What each symbol does to the elements:
Q118: ne>Q207, su>Q514, za>Q18, ga>Q382, vu>Q387, ri>Q374
Q811: ne>Q689, su>Q18, za>Q931, ga>Q582, vu>Q374, ri>Q995
Q701: ne>Q791, su>Q172, za>Q882, ga>Q181, vu>Q433, ri>Q671
Q382: ne>Q118, su>Q109, za>Q387, ga>Q277, vu>Q105, ri>Q207
Q514: ne>Q872, su>Q801, za>Q382, ga>Q109, vu>Q277, ri>Q717
Q673: ne>Q865, su>Q701, za>Q683, ga>Q882, vu>Q231, ri>Q801
Q318: ne>Q282, su>Q163, za>Q522, ga>Q985, vu>Q978, ri>Q880
Q109: ne>Q514, su>Q865, za>Q277, ga>Q994, vu>Q53, ri>Q872
Q994: ne>Q109, su>Q673, za>Q53, ga>Q683, vu>Q258, ri>Q514
Q545: ne>Q715, su>Q811, za>Q572, ga>Q931, vu>Q603, ri>Q762
Q181: ne>Q701, su>Q522, za>Q433, ga>Q749, vu>Q880, ri>Q791
Q791: ne>Q671, su>Q192, za>Q673, ga>Q701, vu>Q882, ri>Q258
Q794: ne>Q853, su>Q118, za>Q811, ga>Q18, vu>Q582, ri>Q603
Q282: ne>Q880, su>Q938, za>Q172, ga>Q318, vu>Q522, ri>Q433
Q258: ne>Q53, su>Q231, za>Q801, ga>Q671, vu>Q865, ri>Q277
Q192: ne>Q529, su>Q282, za>Q701, ga>Q172, vu>Q181, ri>Q231
Q603: ne>Q572, su>Q374, za>Q995, ga>Q853, vu>Q689, ri>Q163
Q865: ne>Q801, su>Q791, za>Q994, ga>Q673, vu>Q683, ri>Q453
Q931: ne>Q545, su>Q582, za>Q603, ga>Q374, vu>Q853, ri>Q715
Q762: ne>Q978, su>Q995, za>Q938, ga>Q715, vu>Q163, ri>Q522
Q18: ne>Q794, su>Q382, za>Q582, ga>Q387, vu>Q717, ri>Q853
Q880: ne>Q433, su>Q96, za>Q192, ga>Q282, vu>Q172, ri>Q882
Q995: ne>Q77, su>Q853, za>Q715, ga>Q689, vu>Q545, ri>Q985
Q985: ne>Q318, su>Q572, za>Q978, ga>Q77, vu>Q762, ri>Q282
Q433: ne>Q882, su>Q749, za>Q529, ga>Q880, vu>Q192, ri>Q673
Q163: ne>Q938, su>Q545, za>Q985, ga>Q572, vu>Q77, ri>Q96
Q978: ne>Q522, su>Q77, za>Q96, ga>Q762, vu>Q938, ri>Q172
Q853: ne>Q603, su>Q207, za>Q689, ga>Q794, vu>Q811, ri>Q572
Q277: ne>Q382, su>Q994, za>Q105, ga>Q53, vu>Q453, ri>Q118
Q105: ne>Q387, su>Q53, za>Q872, ga>Q453, vu>Q514, ri>Q18
Q717: ne>Q582, su>Q105, za>Q207, ga>Q872, vu>Q118, ri>Q811
Q387: ne>Q18, su>Q277, za>Q717, ga>Q105, vu>Q872, ri>Q794
Q683: ne>Q994, su>Q882, za>Q258, ga>Q231, vu>Q671, ri>Q109
Q96: ne>Q749, su>Q762, za>Q282, ga>Q938, vu>Q318, ri>Q181
Q582: ne>Q811, su>Q387, za>Q374, ga>Q717, vu>Q207, ri>Q689
Q938: ne>Q96, su>Q715, za>Q318, ga>Q163, vu>Q985, ri>Q749
Q231: ne>Q683, su>Q433, za>Q671, ga>Q529, vu>Q791, ri>Q994
Q77: ne>Q985, su>Q603, za>Q762, ga>Q995, vu>Q715, ri>Q318
Q529: ne>Q231, su>Q880, za>Q791, ga>Q192, vu>Q701, ri>Q683
Q671: ne>Q258, su>Q529, za>Q865, ga>Q791, vu>Q673, ri>Q53
Q872: ne>Q717, su>Q453, za>Q118, ga>Q514, vu>Q382, ri>Q582
Q801: ne>Q453, su>Q671, za>Q109, ga>Q865, vu>Q994, ri>Q105
Q689: ne>Q995, su>Q794, za>Q545, ga>Q811, vu>Q931, ri>Q77
Q172: ne>Q192, su>Q318, za>Q181, ga>Q522, vu>Q749, ri>Q529
Q453: ne>Q105, su>Q258, za>Q514, ga>Q801, vu>Q109, ri>Q387
Q53: ne>Q277, su>Q683, za>Q453, ga>Q258, vu>Q801, ri>Q382
Q522: ne>Q172, su>Q985, za>Q749, ga>Q978, vu>Q96, ri>Q192
Q572: ne>Q163, su>Q931, za>Q77, ga>Q603, vu>Q995, ri>Q938
Q882: ne>Q673, su>Q181, za>Q231, ga>Q433, vu>Q529, ri>Q865
Q207: ne>Q374, su>Q872, za>Q794, ga>Q118, vu>Q18, ri>Q931
Q749: ne>Q181, su>Q978, za>Q880, ga>Q96, vu>Q282, ri>Q701
Q374: ne>Q931, su>Q717, za>Q853, ga>Q207, vu>Q794, ri>Q545
Q715: ne>Q762, su>Q689, za>Q163, ga>Q545, vu>Q572, ri>Q978

Name the element of each row.
20,33,-59,113,59,70,11,-40 -> Q318
-71,-4,79,-36,-73,-13,-40,-97 -> Q53
34,-61,-52,128,52,-4,19,-26 -> Q931
-2,68,-13,-125,21,12,0,85 -> Q880
68,47,56,49,-57,63,39,80 -> Q673
-29,-55,-26,92,27,-11,-20,-118 -> Q811
-37,18,-58,78,57,44,-20,-107 -> Q938
-73,-69,-5,-48,4,-83,-40,-93 -> Q582
69,33,58,-7,-52,33,40,114 -> Q671
-6,26,-57,95,60,58,-7,-86 -> Q978
-24,-27,57,95,-59,16,-11,-104 -> Q277
22,32,-61,113,57,72,12,-43 -> Q318
15,-54,20,-96,-20,-83,7,88 -> Q717
47,-25,-53,-67,52,-43,26,115 -> Q995
-45,-6,-80,-105,82,-46,-24,-2 -> Q77
75,-38,-56,25,57,-24,44,106 -> Q603
42,-48,67,120,-71,3,26,-12 -> Q105
-58,56,13,29,-18,58,-29,-123 -> Q701
39,20,56,-83,-58,-11,17,110 -> Q865
-28,11,81,-112,-72,-30,-15,28 -> Q994
-56,14,-63,43,61,26,-35,-108 -> Q985
62,-54,36,-36,-29,-56,29,120 -> Q387
-42,76,-12,-131,18,18,-25,21 -> Q181

From each start, follow one symbol. Which element do you reach?
Answers are names.
---
-43,77,-8,-136,8,16,-22,22
ne -> Q701
---
-15,-59,13,-109,-14,-95,-10,44
ga -> Q387
---
9,10,64,-104,-67,-24,3,85
ga -> Q671
---
68,-51,49,10,-45,-42,42,111
ri -> Q582
---
44,-49,65,118,-61,7,30,-4
ne -> Q387
---
-60,-8,64,21,-69,-5,-33,-115
su -> Q865
---
-79,64,9,-14,-15,51,-43,-110
ri -> Q673
---
45,-46,68,119,-72,4,26,0
su -> Q53
---
25,56,-25,-96,24,10,13,120
su -> Q318
---
-76,81,2,-88,2,36,-45,-65
za -> Q701
---
-67,-60,-18,16,16,-44,-39,-120
za -> Q811
---
-38,75,-14,-127,13,22,-26,16
ne -> Q701
---
-21,-60,13,-108,-18,-97,-9,46
za -> Q582
---
8,-35,66,117,-62,13,3,-66
ri -> Q717
---
17,-55,21,-101,-18,-84,5,87
ri -> Q811
---
-68,3,-75,-56,84,-23,-37,-71
vu -> Q77
---
-62,-12,67,17,-62,1,-34,-118
ga -> Q994
---
29,61,-25,-101,21,10,18,113
za -> Q181
---
66,50,-46,-18,38,38,43,121
su -> Q938
---
-18,-62,12,-110,-12,-97,-13,47
ga -> Q387
---
-71,87,-3,-84,5,41,-44,-67
za -> Q701
---
-2,-56,-38,121,33,-1,-2,-85
ne -> Q603
---
-25,9,82,-113,-75,-34,-20,34
su -> Q673
---
6,-37,68,115,-63,14,5,-70
ri -> Q717
---
-74,-61,-14,14,13,-48,-43,-122
ri -> Q603
---
-31,23,-53,76,56,50,-19,-112
vu -> Q985
---
21,-18,-58,-87,61,-51,14,97
za -> Q77
---
66,-55,-61,91,60,-17,38,57
ga -> Q811
---
72,-51,60,74,-59,-15,45,68
za -> Q387
---
21,-17,-60,-95,54,-50,16,95
su -> Q931
---
67,39,56,-4,-55,29,38,114
za -> Q865
---
9,13,68,-104,-61,-26,4,84
vu -> Q865
---
-74,66,7,-18,-9,50,-46,-110
ri -> Q673
---
4,-30,71,113,-61,14,6,-71
vu -> Q277
---
-29,-54,-23,95,28,-15,-21,-118
za -> Q931
---
69,-55,-62,86,63,-22,41,55
vu -> Q931
---
21,40,-63,114,61,71,18,-38
vu -> Q978
---
-27,-23,58,97,-59,10,-12,-104
su -> Q994
---
8,26,63,-105,-59,-27,4,81
vu -> Q865
---
-59,-7,66,26,-62,-1,-39,-121
su -> Q865
---
-4,-56,-36,122,36,-2,-4,-89
vu -> Q811
---
70,32,59,-1,-53,30,38,116
vu -> Q673
---
19,-19,-59,-95,56,-53,12,94
ri -> Q938
---
73,-48,64,71,-60,-21,37,70
vu -> Q105
---
57,-27,-52,-30,54,-36,35,120
su -> Q811
---
68,-55,-68,87,60,-18,41,55
ga -> Q811
---
-72,-75,-1,-41,3,-76,-42,-86
su -> Q387
---
-52,9,-61,43,60,31,-34,-121
ga -> Q77
---
-68,-66,-10,9,15,-53,-44,-125
vu -> Q582
---
18,-13,-58,-93,50,-49,19,92
vu -> Q995
---
20,-19,-62,-91,58,-55,12,94
za -> Q77
---
3,-33,62,120,-65,14,4,-70
vu -> Q277
---
54,45,-58,87,56,75,30,32
vu -> Q318
---
-44,-8,-82,-104,73,-45,-24,-3
ga -> Q995
---
-64,2,81,-85,-81,-28,-35,-42
ga -> Q865
---
32,-61,-52,125,47,-4,19,-25
su -> Q582
---
39,-24,-52,-63,49,-48,27,116
ne -> Q77
---
69,-55,-60,87,61,-11,42,52
ga -> Q811
---
58,43,-60,89,58,72,31,33
vu -> Q318
---
73,47,61,50,-50,60,41,83
ne -> Q865
---
28,31,-64,107,60,75,11,-39
vu -> Q978
---
43,-46,70,116,-69,8,25,-4
su -> Q53
---
57,-49,31,-38,-30,-56,35,120
za -> Q717
---
-64,57,15,33,-15,62,-35,-125
ri -> Q671
---
70,-55,58,73,-62,-22,43,69
ga -> Q277
---
-77,-68,0,-44,3,-75,-38,-89
su -> Q387
---
72,38,55,-6,-51,28,40,112
za -> Q865
---
45,-48,70,117,-71,4,26,-9
ne -> Q387
---
73,47,55,46,-56,67,40,82
ne -> Q865
---
74,-54,63,70,-62,-20,41,72
vu -> Q105
---
57,-47,37,-40,-34,-57,32,119
ga -> Q105
